Moves between units:
x883 fo x79
x883 di x366
x883 zu x615
x883 du x562
x883 fe x362
x883 lu x635
x123 fo x527
x123 di x704
x123 zu x516
x123 du x869
x123 fe x787
x123 lu x337
x555 fo x562
x555 di x635
x555 zu x362
x555 du x140
x555 fe x346
x555 lu x266
x849 fo x704
x849 di x774
x849 zu x825
x849 du x337
x849 fe x533
x849 lu x54
x856 fo x859
x856 di x529
x856 zu x658
x856 du x517
x856 fe x573
x856 lu x473
x825 fo x747
x825 di x869
x825 zu x54
x825 du x849
x825 fe x802
x825 lu x871
x346 fo x555
x346 di x527
x346 zu x774
x346 du x747
x346 fe x54
x346 lu x869
x829 fo x321
x829 di x140
x829 zu x27
x829 du x527
x829 fe x516
x829 lu x704
x527 fo x635
x527 di x536
x527 zu x829
x527 du x266
x527 fe x123
x527 lu x27
x482 fo x529
x482 di x151
x482 zu x379
x482 du x473
x482 fe x79
x482 lu x905
x812 fo x871
x812 di x710
x812 zu x930
x812 du x393
x812 fe x823
x812 lu x672
x960 fo x869
x960 di x337
x960 zu x787
x960 du x871
x960 fe x930
x960 lu x710
x409 fo x517
x409 di x473
x409 zu x573
x409 du x590
x409 fe x117
x409 lu x642
x747 fo x140
x747 di x266
x747 zu x346
x747 du x704
x747 fe x825
x747 lu x774
x870 fo x473
x870 di x905
x870 zu x79
x870 du x642
x870 fe x562
x870 lu x51
x562 fo x870
x562 di x751
x562 zu x883
x562 du x188
x562 fe x555
x562 lu x615
x266 fo x615
x266 di x750
x266 zu x527
x266 du x362
x266 fe x869
x266 lu x829
x658 fo x823
x658 di x976
x658 zu x473
x658 du x856
x658 fe x642
x658 lu x482
x151 fo x305
x151 di x823
x151 zu x517
x151 du x315
x151 fe x590
x151 lu x856
x787 fo x123
x787 di x849
x787 zu x710
x787 du x960
x787 fe x672
x787 lu x153
x615 fo x51
x615 di x117
x615 zu x635
x615 du x883
x615 fe x266
x615 lu x321
x188 fo x642
x188 di x51
x188 zu x562
x188 du x737
x188 fe x140
x188 lu x883
x859 fo x393
x859 di x672
x859 zu x823
x859 du x782
x859 fe x856
x859 lu x74
x379 fo x976
x379 di x517
x379 zu x905
x379 du x482
x379 fe x51
x379 lu x590
x751 fo x905
x751 di x573
x751 zu x366
x751 du x51
x751 fe x635
x751 lu x117
x74 fo x930
x74 di x316
x74 zu x529
x74 du x823
x74 fe x473
x74 lu x976
x871 fo x774
x871 di x516
x871 zu x960
x871 du x54
x871 fe x812
x871 lu x787
x737 fo x573
x737 di x79
x737 zu x188
x737 du x117
x737 fe x536
x737 lu x562
x362 fo x883
x362 di x321
x362 zu x266
x362 du x555
x362 fe x774
x362 lu x527
x517 fo x782
x517 di x74
x517 zu x856
x517 du x151
x517 fe x409
x517 lu x658
x27 fo x750
x27 di x555
x27 zu x704
x27 du x829
x27 fe x337
x27 lu x747
x774 fo x362
x774 di x829
x774 zu x869
x774 du x346
x774 fe x871
x774 lu x123
x590 fo x151
x590 di x658
x590 zu x409
x590 du x905
x590 fe x366
x590 lu x573
x117 fo x409
x117 di x870
x117 zu x737
x117 du x366
x117 fe x750
x117 lu x188
x321 fo x366
x321 di x188
x321 zu x750
x321 du x635
x321 fe x829
x321 lu x536
x393 fo x54
x393 di x787
x393 zu x812
x393 du x802
x393 fe x859
x393 lu x930
x642 fo x658
x642 di x379
x642 zu x870
x642 du x573
x642 fe x188
x642 lu x79
x573 fo x856
x573 di x482
x573 zu x642
x573 du x409
x573 fe x737
x573 lu x870
x976 fo x241
x976 di x782
x976 zu x315
x976 du x529
x976 fe x379
x976 lu x151
x823 fo x812
x823 di x241
x823 zu x74
x823 du x859
x823 fe x658
x823 lu x529
x51 fo x379
x51 di x409
x51 zu x751
x51 du x79
x51 fe x615
x51 lu x366
x905 fo x315
x905 di x856
x905 zu x590
x905 du x379
x905 fe x751
x905 lu x409
x672 fo x787
x672 di x533
x672 zu x241
x672 du x930
x672 fe x529
x672 lu x316
x750 fo x117
x750 di x562
x750 zu x536
x750 du x321
x750 fe x27
x750 lu x140
x316 fo x153
x316 di x393
x316 zu x305
x316 du x241
x316 fe x315
x316 lu x782
x473 fo x74
x473 di x315
x473 zu x482
x473 du x658
x473 fe x870
x473 lu x379
x704 fo x536
x704 di x362
x704 zu x747
x704 du x27
x704 fe x849
x704 lu x346
x533 fo x849
x533 di x871
x533 zu x802
x533 du x153
x533 fe x305
x533 lu x393
x241 fo x710
x241 di x802
x241 zu x316
x241 du x672
x241 fe x976
x241 lu x305
x529 fo x672
x529 di x305
x529 zu x976
x529 du x74
x529 fe x482
x529 lu x315
x337 fo x27
x337 di x346
x337 zu x849
x337 du x516
x337 fe x153
x337 lu x825
x366 fo x590
x366 di x642
x366 zu x117
x366 du x751
x366 fe x321
x366 lu x737
x930 fo x960
x930 di x153
x930 zu x672
x930 du x812
x930 fe x74
x930 lu x241
x153 fo x337
x153 di x54
x153 zu x533
x153 du x710
x153 fe x316
x153 lu x802
x315 fo x316
x315 di x859
x315 zu x151
x315 du x976
x315 fe x905
x315 lu x517
x516 fo x829
x516 di x747
x516 zu x337
x516 du x123
x516 fe x710
x516 lu x849
x54 fo x346
x54 di x123
x54 zu x871
x54 du x825
x54 fe x393
x54 lu x960
x536 fo x737
x536 di x883
x536 zu x140
x536 du x750
x536 fe x704
x536 lu x555
x802 fo x825
x802 di x960
x802 zu x393
x802 du x533
x802 fe x782
x802 lu x812
x710 fo x516
x710 di x825
x710 zu x153
x710 du x787
x710 fe x241
x710 lu x533
x782 fo x802
x782 di x930
x782 zu x859
x782 du x305
x782 fe x517
x782 lu x823
x140 fo x188
x140 di x615
x140 zu x555
x140 du x536
x140 fe x747
x140 lu x362
x635 fo x751
x635 di x737
x635 zu x321
x635 du x615
x635 fe x527
x635 lu x750
x305 fo x533
x305 di x812
x305 zu x782
x305 du x316
x305 fe x151
x305 lu x859
x869 fo x266
x869 di x27
x869 zu x123
x869 du x774
x869 fe x960
x869 lu x516
x79 fo x482
x79 di x590
x79 zu x51
x79 du x870
x79 fe x883
x79 lu x751

In the rows, 154 stands for zero.

The rows follow the links: the fewer symbols apart two units are, the more alike their rows tend to be.

Each row is also shifted at random along 3 hidden directions that mean nothing.

Some units, each with a row of numbers:
x976 [ 121,  211,  155,  161,  141,  121,  161,  135,  221,  123,  156,  156,  112,  148,  102,   94,  219,  161,   85,  179,  152,  173,  169,  203,  108,  169,  133,  145,  199,  165,  129,  105,   77,  131,  142,  249,  187,  101,  106,  157,  125,  195]
x787 [ 181,  115,  196,  223,  188,  137,  157,  198,  164,  199,  171,  125,  113,  129,  176,  150,  199,  177,  207,  168,  116,  154,  174,  138,  192,  160,  125,  115,  159,  140,  150,  213,  120,  188,  141,  157,  144,  225,  110,  150,  129,  139]
x704 [ 183,  156,  174,  109,  179,  142,  152,  210,   86,  176,  165,  122,  185,  149,  130,  176,  116,  179,  158,  177,  195,  108,  167,  193,  157,  143,  239,  120,   78,  195,  153,  204,  150,  211,  140,  144,  165,  144,  159,   77,  189,  144]
x751 [  88,  147,   71,  130,   79,  203,  172,  143,  132,  102,  177,  196,  194,  141,  170,  198,  136,  195,  164,  131,  155,  183,  156,  187,  116,  141,  153,  219,  163,  133,  183,  113,  202,  104,   98,  111,  142,  121,  151,  147,  164,  185]
x316 [ 269,  151,  180,  192,  188,  182,  202,  102,  182,  175,  176,  157,  114,  132,  165,   84,  215,  124,  111,  135,  151,  198,  144,  138,  169,  116,  173,  130,  170,  112,  173,  130,  174,  126,  134,  182,  123,  157,  128,  185,  137,  129]
x482 [ 129,  185,  142,  159,  140,  136,  109,  125,  213,  121,  148,  178,  106,  194,  163,  159,  122,   85,  148,   81,  109,  171,  151,  120,  123,  158,  116,  225,  202,  143,  142,  125,  188,   55,  247,  152,  144,  130,  144,  195,  193,  198]
x379 [ 191,  173,  160,  144,  161,  160,  128,  126,  194,  110,  139,  181,  113,  191,  194,  169,   73,   83,  156,   47,  100,  200,  136,   74,  149,  150,  118,  237,  205,  115,  134,   90,  223,   24,  226,  102,  130,  168,  153,  204,  205,  180]
x747 [ 151,  156,  169,  131,  175,  141,  169,  204,  106,  158,  191,  108,  193,  126,  132,  186,  137,  187,  157,  149,  207,  112,  209,  234,  119,  147,  239,  129,   90,  200,  168,  208,  151,  208,   98,  144,  176,  143,  104,   54,  180,  174]
x635 [  72,  163,  139,  104,  127,  175,  162,  175,  117,  153,  100,  150,  217,  151,  137,  204,   99,  200,  184,  211,  167,  121,  147,  174,  149,  176,  123,  178,  168,  157,  145,  109,  129,  232,  134,  127,  183,  163,  227,  156,   90,  149]
x774 [ 190,  163,  189,  156,  193,  125,  170,  181,  104,  151,  169,  126,  179,  140,  191,  181,  104,  152,  182,   52,  188,  127,  181,  128,  131,  154,  209,  118,   87,  176,  167,  200,  218,  176,   82,  110,  138,  183,   87,   85,  194,  137]
x74 [ 196,  193,  181,  165,  170,  141,  181,  103,  205,  126,  158,  163,  121,  143,  138,   84,  182,  145,   84,  137,  145,  195,  142,  149,  117,  153,  130,  145,  177,  143,  156,  100,  132,  114,  115,  216,  168,  129,  102,  190,  124,  164]
x829 [ 145,  167,  156,  117,  175,  140,  128,  176,  101,  195,  147,  122,  203,  184,  111,  169,  125,  135,  138,  196,  204,   98,  151,  188,  167,  144,  221,  135,   92,  198,  149,  213,  158,  218,  208,  137,  164,  132,  199,   96,  171,  130]
x672 [ 227,  128,  155,  188,  166,  185,  185,  147,  185,  202,  198,  134,  111,  123,  129,   96,  256,  170,  122,  228,  151,  195,  183,  227,  160,  124,  185,  129,  177,  140,  177,  158,  100,  152,  132,  206,  150,  152,  121,  155,  120,  155]
x533 [ 150,  117,  168,  258,  163,  142,  154,  160,  190,  228,  196,  119,  109,  133,  164,  123,  235,  114,  175,  167,  145,  159,  193,  168,  173,  129,  141,  142,  178,  112,  179,  229,  144,  182,  187,  166,  139,  188,  107,  143,  133,  159]
x825 [ 158,  120,  189,  183,  187,  127,  130,  220,  131,  166,  146,  128,  132,  128,  167,  151,  174,  231,  194,  201,  144,  122,  171,  137,  189,  180,  142,   72,  116,  191,  134,  221,   83,  200,  107,  184,  161,  206,  124,  136,  173,  129]
x51 [ 182,  146,  115,   83,  120,  216,  155,  147,  114,   86,  150,  223,  171,  151,  194,  201,   97,  204,  169,  160,  128,  188,  102,  117,  173,  150,  155,  185,  147,  142,  159,   65,  209,   65,  130,  107,  127,  153,  206,  202,  191,  128]
x823 [ 168,  198,  154,  210,  161,  130,  203,   72,  223,  140,  179,  158,  129,  143,  163,   82,  202,   76,   78,   53,  174,  201,  177,  129,   93,  133,  137,  168,  196,  120,  175,  128,  197,  114,  115,  189,  144,  125,   78,  165,  130,  164]
x737 [  26,  145,   73,  123,   73,  177,  158,  143,  124,  119,  138,  188,  215,  151,  143,  185,  160,  219,  151,  208,  178,  150,  146,  207,  140,  161,  138,  186,  155,  162,  165,  123,  136,  177,  111,  142,  177,  102,  184,  151,  131,  161]
x782 [ 211,  170,  157,  184,  160,  161,  196,  108,  211,  153,  182,  152,  126,  120,  124,   73,  242,  154,   89,  182,  161,  189,  170,  199,  130,  133,  177,  139,  184,  139,  173,  132,  121,  144,  111,  213,  152,  124,  102,  165,  110,  155]
x905 [ 226,  173,  156,  106,  166,  199,  127,  163,  180,  113,  146,  194,  112,  165,  165,  191,   87,  165,  169,  120,   95,  194,  141,  139,  135,  159,  140,  223,  194,  134,  140,   73,  180,   39,  197,  118,  144,  179,  158,  195,  200,  199]
x750 [ 137,  159,  165,   74,  164,  185,  148,  184,  100,  173,   93,  148,  210,  159,  125,  207,   71,  204,  178,  245,  155,  118,  140,  159,  178,  185,  139,  164,  150,  170,  132,  118,  125,  233,  167,  129,  183,  180,  251,  174,  103,  143]
x573 [ 135,  150,   88,  117,  110,  192,  120,  159,  170,  111,  169,  199,  125,  177,  147,  188,  151,  165,  161,  187,  122,  183,  148,  203,  138,  148,  165,  218,  179,  156,  151,  121,  163,   68,  199,  136,  153,  115,  168,  171,  209,  189]
x590 [ 185,  150,  123,   91,  142,  191,  109,  176,  168,  114,  154,  201,  111,  170,  152,  194,  122,  190,  163,  201,   91,  186,  143,  180,  151,  161,  157,  209,  181,  155,  133,   95,  146,   51,  202,  137,  150,  150,  185,  192,  206,  195]
x366 [  47,  141,   74,  126,   74,  172,  149,  109,  137,  117,  149,  205,  208,  164,  159,  176,  146,  161,  143,  158,  164,  170,  108,  158,  157,  147,  138,  182,  141,  159,  174,  128,  195,  132,  151,  129,  135,   96,  220,  177,  165,  131]
x151 [ 200,  198,  197,  126,  181,  129,  125,  119,  203,  118,   99,  187,   91,  181,  141,  109,  149,  143,  102,  159,  108,  171,  104,   92,  170,  175,  104,  131,  188,  177,  123,   83,  116,   93,  198,  218,  161,  148,  170,  230,  157,  147]
x883 [ 115,  146,  141,   94,  128,  186,  169,  144,  100,  134,   91,  190,  214,  160,  166,  197,   75,  202,  180,  175,  151,  137,  104,  102,  187,  184,  113,  172,  149,  150,  150,   91,  158,  190,  129,  110,  161,  169,  238,  194,  115,  115]

Start here and follow the symbols in turn, left to right. Where do you end up?
Answers are names.
[ 292,  152,  191,  157,  199,  187,  205,  109,  185,  150,  157,  167,  129,  130,  174,   79,  191,  146,  103,  150,  134,  203,  127,  132,  171,  130,  164,  128,  167,  132,  164,  100,  163,  114,  117,  181,  129,  169,  133,  206,  127,  116]
fe du fo: x316
[  79,  171,  148,  136,  136,  148,  160,  150,  122,  180,  125,  119,  226,  176,  138,  196,   80,  105,  165,  127,  188,  106,  169,  155,  150,  168,  141,  197,  165,  138,  160,  162,  189,  239,  186,  104,  166,  154,  193,  133,  117,  158]
fe zu: x747
[ 140,  147,  183,  192,  173,  107,  162,  203,  125,  143,  187,  119,  163,  132,  185,  174,  157,  188,  179,   98,  174,  135,  195,  160,  129,  169,  177,  106,  101,  180,  154,  229,  165,  197,   65,  151,  157,  191,   70,   83,  183,  156]
du fo lu: x27
[ 231,  176,  179,  169,  181,  157,  207,  111,  209,  132,  172,  164,  130,  124,  155,   87,  208,  144,   89,  126,  160,  200,  155,  166,  125,  146,  159,  148,  183,  139,  165,   98,  153,  120,   92,  198,  150,  145,  102,  165,  126,  150]
du fo: x802
[ 126,  197,  171,  179,  156,  110,  125,  103,  226,  117,  131,  163,  100,  200,  159,  130,  146,   73,  116,   53,  129,  181,  149,  110,  117,  166,  100,  202,  199,  129,  140,  120,  181,   76,  212,  181,  146,  131,  128,  189,  173,  189]
zu lu: x482
[  89,  147,   69,  151,   78,  178,  138,  127,  169,  103,  197,  196,  168,  164,  169,  191,  153,  134,  150,  109,  151,  181,  163,  194,  110,  130,  170,  230,  174,  132,  182,  131,  219,   72,  147,  111,  133,  110,  140,  140,  187,  197]
di di: x856
[ 140,  196,  159,  149,  150,  134,  128,  154,  235,  116,  161,  152,   98,  159,  137,  155,  149,  138,  136,  106,  125,  179,  188,  169,   92,  173,  109,  213,  227,  141,  130,  115,  133,   80,  186,  172,  166,  140,  108,  168,  163,  222]
fe du zu: x642
[  40,  153,  101,  128,   89,  160,  174,  141,  126,  126,  129,  184,  232,  163,  156,  188,  119,  163,  166,  133,  185,  138,  140,  147,  133,  168,  115,  185,  160,  135,  172,  127,  179,  193,  120,  124,  164,  136,  197,  158,  112,  143]
fe fe: x346
[ 198,  144,  152,  206,  154,  174,  192,  121,  200,  192,  195,  149,  122,  139,  129,   80,  267,  123,  101,  206,  166,  184,  163,  203,  169,  112,  177,  123,  166,  131,  172,  178,  132,  158,  156,  202,  143,  123,  120,  162,  119,  144]
zu du: x241
[ 227,  100,  200,  208,  196,  159,  138,  178,  153,  210,  151,  132,   98,  141,  166,  126,  200,  166,  191,  221,  113,  161,  137,  115,  229,  148,  128,  100,  150,  143,  140,  198,  103,  179,  199,  155,  146,  220,  164,  194,  140,  118]
du di fe: x802
[  43,  152,   88,  114,   77,  175,  147,  148,  119,  121,  119,  184,  218,  156,  134,  187,  149,  207,  153,  227,  172,  134,  109,  163,  169,  165,  126,  163,  153,  166,  154,  118,  129,  187,  134,  149,  166,  106,  229,  170,  124,  136]
di du fe: x883
[  57,  165,  129,  114,  119,  169,  153,  173,  119,  172,  107,  146,  220,  161,  118,  200,  104,  176,  168,  202,  177,  112,  152,  188,  149,  162,  133,  182,  165,  160,  150,  147,  135,  244,  155,  130,  186,  143,  215,  139,   81,  162]
fe zu: x27
[ 182,  120,  152,  259,  154,  157,  174,  123,  203,  221,  206,  130,  127,  133,  148,   89,  255,   80,  135,  145,  163,  174,  185,  177,  167,  109,  164,  133,  177,  102,  187,  228,  158,  177,  186,  168,  125,  139,  109,  148,  122,  139]
lu fe fe: x482
[ 204,  109,  211,  168,  194,  137,  137,  217,  127,  177,  129,  140,  119,  134,  187,  151,  160,  221,  206,  195,  121,  133,  135,   86,  217,  179,  133,   62,  107,  180,  129,  194,  100,  182,  120,  170,  150,  232,  147,  175,  174,  108]
di fe: x787
[  85,  135,   81,  103,   91,  195,  171,  156,  110,   99,  151,  208,  200,  139,  168,  199,  130,  226,  162,  198,  150,  163,  128,  170,  149,  164,  135,  183,  161,  164,  162,   95,  155,  148,   92,  132,  147,  123,  196,  171,  142,  146]
fo du di: x658
[  47,  136,   55,  148,   64,  163,  123,  113,  149,  112,  167,  200,  168,  192,  147,  166,  172,  133,  119,  157,  159,  173,  111,  174,  153,  135,  168,  189,  151,  149,  172,  162,  190,   90,  203,  139,  134,   79,  195,  167,  197,  167]
zu di: x409
[ 143,  188,  148,  140,  146,  151,  117,  170,  213,  117,  147,  168,   96,  168,  127,  155,  149,  155,  143,  156,  107,  176,  180,  184,  107,  165,  119,  215,  210,  152,  119,   93,  122,   76,  193,  178,  177,  143,  135,  175,  171,  223]
fe du: x642
